[[ -3.2  12.3 -30.5   0.4  -1.4  23.1  -3.3 -28.8  -1.6  12.4]
 [ -5.5  17.2 -11.8  -7.7  11.3  44.7  -8.0 -60.9  11.9  28.4]
 [  9.4   4.9 -14.8   5.0   2.5  21.7  -6.4 -10.9  10.2  -1.2]
 [  0.5   6.0   2.4  14.1  13.9  34.9 -10.5 -22.8  25.9  -1.5]
 [ -8.5   6.9 -23.1   6.2   0.8  16.8   1.0 -16.1  18.4   6.1]
 [ 12.9   2.1   1.6   3.4   1.3   8.5  -1.9 -11.2   1.3  -0.3]
 [  8.6  -4.1 -22.1  -5.6 -15.5 -28.3   5.9  -8.2 -47.6  -2.4]
 [  9.3  17.2 -28.2 -19.6   3.4  44.1  -5.9 -45.7  15.0  30.6]] | 8.6

[[  5.4   0.3  40.2  49.4  25.3  69.9  -7.9   6.2  12.6  18.8  27.0 -21.3
  -49.6  44.7  23.1  -9.2]
 [-48.1  32.9 -11.5 -38.0  -2.8  -2.1  20.9  41.6  18.4  -0.7 -28.6  15.3
   44.9  63.8  24.3 -27.9]
 [ 19.9 -15.1 -25.5  64.0 -50.4 -50.8  20.9  25.5   1.0  -0.7 -27.1 -40.8
  -19.5  38.3  -3.8  23.5]
 [ 37.0   0.3  10.8  61.1  -7.2 -25.3  44.9  33.5   2.9  18.8   8.9 -14.5
   -9.4  66.9  -7.4  35.2]
 [-16.5  -8.2   2.5 -38.0  -2.8  14.1 -53.5 -13.1  35.7 -41.4 -39.1   8.4
   26.8 -57.1   9.7 -49.0]] | 37.0

[[ 28.1 -36.9  24.0   6.0 -13.8  43.6   0.0  -8.4  -1.8  17.2   0.0 -53.3
   20.0 -26.0  -6.4  -1.2]
 [-29.3   5.8  -6.5  26.7 -16.1  21.4  -5.0  49.1  -0.9  23.6   0.0  -4.6
   54.7   0.0   0.8  34.5]
 [ 37.5   0.0   4.0 -39.4 -58.7 -52.5   2.8  -6.8   0.0   9.1   0.0  13.9
   39.0  15.1   1.7 -47.5]
 [ 28.0 -16.6   3.2 -30.4 -61.3 -47.5   2.8  -3.1  13.8   9.2 -22.5  12.6
    0.0  17.6   2.8 -33.9]
 [ 31.1 -40.9   0.0   6.2 -13.7  51.0  25.0 -12.3  -2.6  16.1  23.5   0.0
   21.8 -26.0  -6.6  -1.1]
 [-19.1   0.8  -4.5  20.2 -17.0  18.6  -1.9  34.3  -0.3  19.3   0.0  -7.0
   53.9  22.9   0.3  28.6]
 [-28.0   4.9  -4.7  24.5 -15.9  23.1   0.0  47.2  -0.9  20.5 -28.9  -6.1
   65.3  29.8   0.6  33.0]
 [-31.2   0.0  -6.2   0.0 -14.8  18.4  -4.9  48.6  -1.4  20.2 -29.6  -5.4
    0.0  29.2   0.7  37.2]
 [  0.0 -16.8   7.5 -24.7 -62.2 -31.9   5.7  -7.7  11.0  11.4 -11.7   2.0
   33.1   4.3   1.1 -33.8]
 [ 38.2 -15.1   3.8 -51.2 -66.1 -68.7   0.0  -6.8  11.8   8.5 -21.3  12.9
   36.1  17.8   1.9 -47.1]] | 0.0

[[  1.7   3.8 -10.2 -14.6  16.7  -2.5   4.1   5.2   1.6   3.6  25.1 -18.7
   -5.1  17.0  56.8]
 [ -7.1 -27.0 -37.0  18.1 -12.9 -12.3   4.9  32.0   1.8  -2.8  -1.4  10.9
   -9.8  -1.8 -61.9]
 [ 15.1  32.1  -0.5  34.4 -16.2   3.5  18.7   0.7 -18.3  -5.2 -31.4  -0.4
    0.2  12.9  52.2]
 [ -6.8   6.4 -14.3  23.1   8.6  -2.9   0.2  21.3   0.0   3.9  12.6  -9.4
   -5.0   8.0 -27.1]
 [ -8.5  37.9 -12.8 -12.1  -8.3  -3.0 -13.1  12.3  -3.2  -3.6  18.9  14.1
    4.5   0.5 -68.8]
 [-15.3 -37.3 -11.0   3.7  -3.5   3.2  -5.1  16.5  -2.1   7.3 -37.1  -4.8
   11.0 -15.9  28.0]
 [ -9.2  22.9  18.7  13.2  -5.6  -7.4   2.7 -23.8 -11.7  -8.4  18.1  -1.6
    7.8  -5.4   3.1]
 [-14.6 -48.7 -21.6  -7.1  -1.9  -3.8  -0.6   2.5 -10.7  -1.7  26.5  13.5
   -4.8  29.7 -58.4]
 [  9.5 -14.0  16.0  25.9   7.0 -10.2   7.5  40.6   1.5   5.8  -5.9  -5.7
  -14.9  11.1  66.5]] | -14.6

[[ 27.0 -41.7  31.0   7.9  -8.8  19.3 -17.6  25.1  49.6]
 [ 13.4 -29.7  62.9  -2.3   3.1  14.8  -7.4   1.2  37.6]
 [-41.1  18.5 -16.8 -32.8  38.9  19.3  33.4  41.0  13.6]
 [-54.7 -17.6 -16.8 -17.5 -20.8  14.8 -37.9  33.1 -22.5]
 [-13.9  54.6 -16.8 -17.5  50.8  10.3  13.0  17.1  13.6]
 [-13.9 -17.6  62.9 -17.5  27.0  -3.1  -7.4 -22.7  49.6]
 [ 27.0 -41.7  47.0   2.8  -8.8  19.3 -17.6  25.1  49.6]
 [-54.7 -17.6 -16.8  -7.4 -32.7   1.3 -37.9  33.1 -22.5]
 [-54.7 -29.7 -16.8  -2.3 -32.7 -12.1 -37.9  33.1 -22.5]] | -54.7

[[ 11.8 -18.9  24.7 -19.6 -34.6 -22.0  57.7  61.7   5.7  -8.8  22.2 -19.9
   19.7  -6.4  42.0 -39.7]
 [  2.7  13.5  -8.5  -1.5  -1.1 -12.8  47.0  65.0 -17.3  -5.3   7.9   9.6
   17.1 -19.5   8.2 -58.0]
 [-28.1   3.4 -22.8  10.6  -6.0  17.0  78.2  29.1   6.5   7.2  -6.1 -58.8
  -23.3   4.0 -10.4 -48.3]
 [ 14.8  26.6  33.6 -45.8 -34.1 -32.7  52.4  68.9 -27.4  -7.1   2.9 -13.2
    4.4   6.8  40.3 -52.3]
 [ 10.0 -20.7  23.6 -20.0 -33.6 -21.4  57.6  62.7   6.5  -9.0  21.0 -21.0
   19.6  -5.9  39.8 -38.4]
 [-28.5   3.1 -21.5   9.6  -7.4  17.7  77.3  27.8   6.4   6.9  -5.5 -60.3
  -23.8   4.5 -10.4 -48.5]
 [ 13.7  25.0  32.3 -45.0 -33.0 -34.1  53.1  71.2 -26.2  -6.5   2.3 -12.8
    4.3   5.1  39.4 -53.1]] | -28.5

[[ -9.7  -7.0   1.9  28.7  80.2   7.3  45.1 -56.5 -21.7  24.4 -48.8 -73.9]
 [-54.1  49.6 -23.5 -10.6 -36.8  45.3  48.8   4.3   9.9  -4.4 -17.3 -84.0]
 [-40.7  37.1 -21.0 -10.0 -24.9  32.1  39.6   4.2   4.1   0.0 -11.0 -68.2]
 [-11.3   1.8  -0.8  19.1  54.8   9.1  44.6 -44.4 -30.3  14.3 -38.4 -10.7]
 [ 54.9 -52.3  21.4   2.8  48.3 -45.6 -28.4  -7.1 -10.6  -8.3   5.9  80.7]] | -11.3

[[ 20.1 -17.1   8.4  15.8  -0.3  12.7 -33.4  32.2 -18.7  -0.3  -2.7]
 [ 23.8 -15.6   8.0  12.6  -3.0   6.6 -18.9  21.9 -14.1   3.5   1.2]
 [ -6.5   8.9 -16.9  -3.6 -13.2 -23.0  43.8 -48.9  22.7   4.2  14.4]
 [ 15.9 -16.3   9.2  14.7   2.6  16.0 -39.5  37.4 -20.4  -2.5  -5.9]
 [-20.7   9.3 -34.4   7.1 -20.7 -28.9  42.5 -67.1  30.0  -2.3  19.2]
 [ -5.0  -0.7  18.6  -5.9  19.1  24.0 -40.4  47.9 -19.4  -6.3 -18.8]
 [ -4.6   8.6 -14.9  -4.5 -12.0 -22.1  43.6 -46.3  21.4   5.0  13.8]
 [-15.1   9.8  24.9 -21.1  28.1  26.4 -33.0  49.7 -16.6  -6.2 -25.3]
 [ 16.0 -16.3   9.2  14.9   2.6  16.0 -39.3  37.5 -20.4  -2.3  -5.6]] | -15.1
